Below is a small trained network, with its code and all its weights. Each question gives an input and a class and asks what happens when units are switched off, that is, made to give their printed mean instead of their output.

import numpy as np


def w(rows, s, z=0):
    codes = np.array(rows[::2]) - 128.0
    scale = np.full(codes.shape[1], s)
    scale[-1] = z or s
    return codes * scale


def f(y):
    return y / 2 * (1 + np.tanh(0.7978845608 * (y + 0.044715 * y**3)))


def log_softmax(a):
    a = a - a.max(-1, keepdims=True)
    return a - np.log(np.exp(a).sum(-1, keepdims=True))


def net(x, mask):
    res = np.array(x, float).reshape(1, 6) / 4 @ E
    y = f(res @ A[0][:, :-1].T + A[0][:, -1])
    res = res + np.where(mask, y, B[0][:, -1]) @ B[0][:, :-1]
    return log_softmax(res[-1] @ U[:, :-1].T + U[:, -1])


A, B = {}, {}
E = w([
[120,46,67,140,79,195,206,65,62,95,85,48],'x0',
[125,98,133,134,133,157,126,133,141,111,135,143],'x1',
[108,135,85,157,123,144,221,154,143,254,200,163],'x2',
[113,142,133,125,121,149,131,92,146,120,108,155],'x3',
[217,100,127,172,253,80,135,50,96,159,164,162],'x4',
[115,118,145,123,155,146,127,131,128,150,129,108],'x5',
],0.011)
A[0] = w([
[109,58,23,195,101,223,196,61,28,92,49,63,113],'N0',
[232,90,152,187,209,105,95,54,124,147,128,191,74],'N1',
[173,142,70,162,198,133,147,34,96,113,170,101,121],'N2',
[2,130,127,48,27,150,67,219,195,113,125,99,90],'N3',
[165,187,202,125,167,101,67,217,220,163,109,222,120],'N4',
[198,123,144,123,197,131,113,66,77,103,228,168,81],'N5',
[103,137,105,168,139,138,198,149,160,166,194,152,3],'N6',
[147,125,110,136,137,156,194,172,122,246,191,189,56],'N7',
[125,223,175,124,197,126,56,200,247,94,224,170,97],'N8',
[198,108,207,82,180,111,18,123,109,25,54,73,36],'N9',
],0.0069,0.002)
B[0] = w([
[190,24,139,57,153,107,84,105,109,76,74,83,249],'N0',
[117,198,164,193,73,196,15,210,184,162,166,22,214],'N1',
[149,142,170,126,90,200,142,199,147,135,122,101,188],'N2',
[118,192,167,147,53,201,93,200,167,121,178,91,234],'N3',
[189,95,127,27,199,96,212,136,82,150,67,80,226],'N4',
[122,190,172,95,75,137,96,222,141,138,129,132,192],'N5',
[90,123,86,148,118,88,107,103,66,136,161,239,170],'N6',
[60,112,62,169,118,152,125,45,149,129,117,198,202],'N7',
[177,46,129,125,199,66,180,137,87,117,78,72,227],'N8',
[30,131,1,237,86,116,141,25,65,234,152,253,231],'N9',
],0.0083,0.014)
U = w([
[225,84,145,59,199,92,144,102,60,71,33,64,249],'0',
[92,221,194,139,81,169,25,220,189,100,151,82,101],'1',
[2,141,39,188,146,112,111,34,69,134,143,254,7],'2',
],0.0082,0.0015)

Each question gives the input, the list of numbers given to net, and the class t.
The units are the neurons (one row each of A and B). Each row of codes is followed by its name. A weight is (code - 128) times the scale printed after its matrix; where a second scale follows, it is the last column's (A, B and U).
mask holds one flag per neuron, in row order. A switched-off neuron (its flag False) gives its mean, the last column of its row in B, instead of its output. The means were averaged over made-up inputs and are rounded, as every weight is.
A unit's drop is (log p(t) with every unit on - log p(t) with that unit switched off) / (log p(t) with every unit on - log p(t) with every unit switched off).
most important unit: the unit with the biggest drop
k most important neurons: the k neurons with the biggest drops, biggest first
drop when u is switched off: that unit's drop, to one decimal
input [-3,2,-3,3,-3,-4], class 0: most important unit : N1
input [4,1,4,-4,5,4], class 1: 3 most important neurons : N9, N4, N8
input [5,8,-4,3,6,-2], class 1: 3 most important neurons : N1, N4, N8
input [-3,-4,-5,-4,4,3], class 2: 3 most important neurons : N9, N3, N0
input [-6,-1,-7,7,-2,6], class 2: 2 most important neurons : N9, N0
input [-6,1,-2,2,-4,1], class 0: 2 most important neurons : N4, N8
input [-5,-5,1,3,7,3], class 1: 3 most important neurons : N1, N5, N0
input [-2,-5,3,-6,-2,-8], class 2: 2 most important neurons : N0, N1
input [1,-1,-6,-4,-4,6], class 2: 2 most important neurons : N9, N1
input [-8,2,2,0,-8,2], class 0: 3 most important neurons : N4, N8, N1
input [3,-4,-6,-3,5,7], class 2: 2 most important neurons : N9, N3
input [-2,-2,4,0,5,3], class 1: 3 most important neurons : N9, N1, N5
input [0,-7,5,-5,7,2], class 1: 2 most important neurons : N1, N9
input [8,1,7,5,0,5], class 0: most important unit : N0
input [-7,2,-3,0,8,-4], class 1: 4 most important neurons : N1, N5, N0, N2
input [-5,-5,-4,6,-1,-6], class 0: drop when N4 is switched off : 0.7
input [6,6,-8,-7,-7,6], class 2: drop when N1 is switched off : 0.4
input [-6,4,1,-3,-5,4], class 0: drop when N8 is switched off : 0.4
input [-8,7,-3,-1,5,7], class 0: drop when N4 is switched off : 3.1
input [2,-2,-8,4,2,1], class 2: most important unit : N9
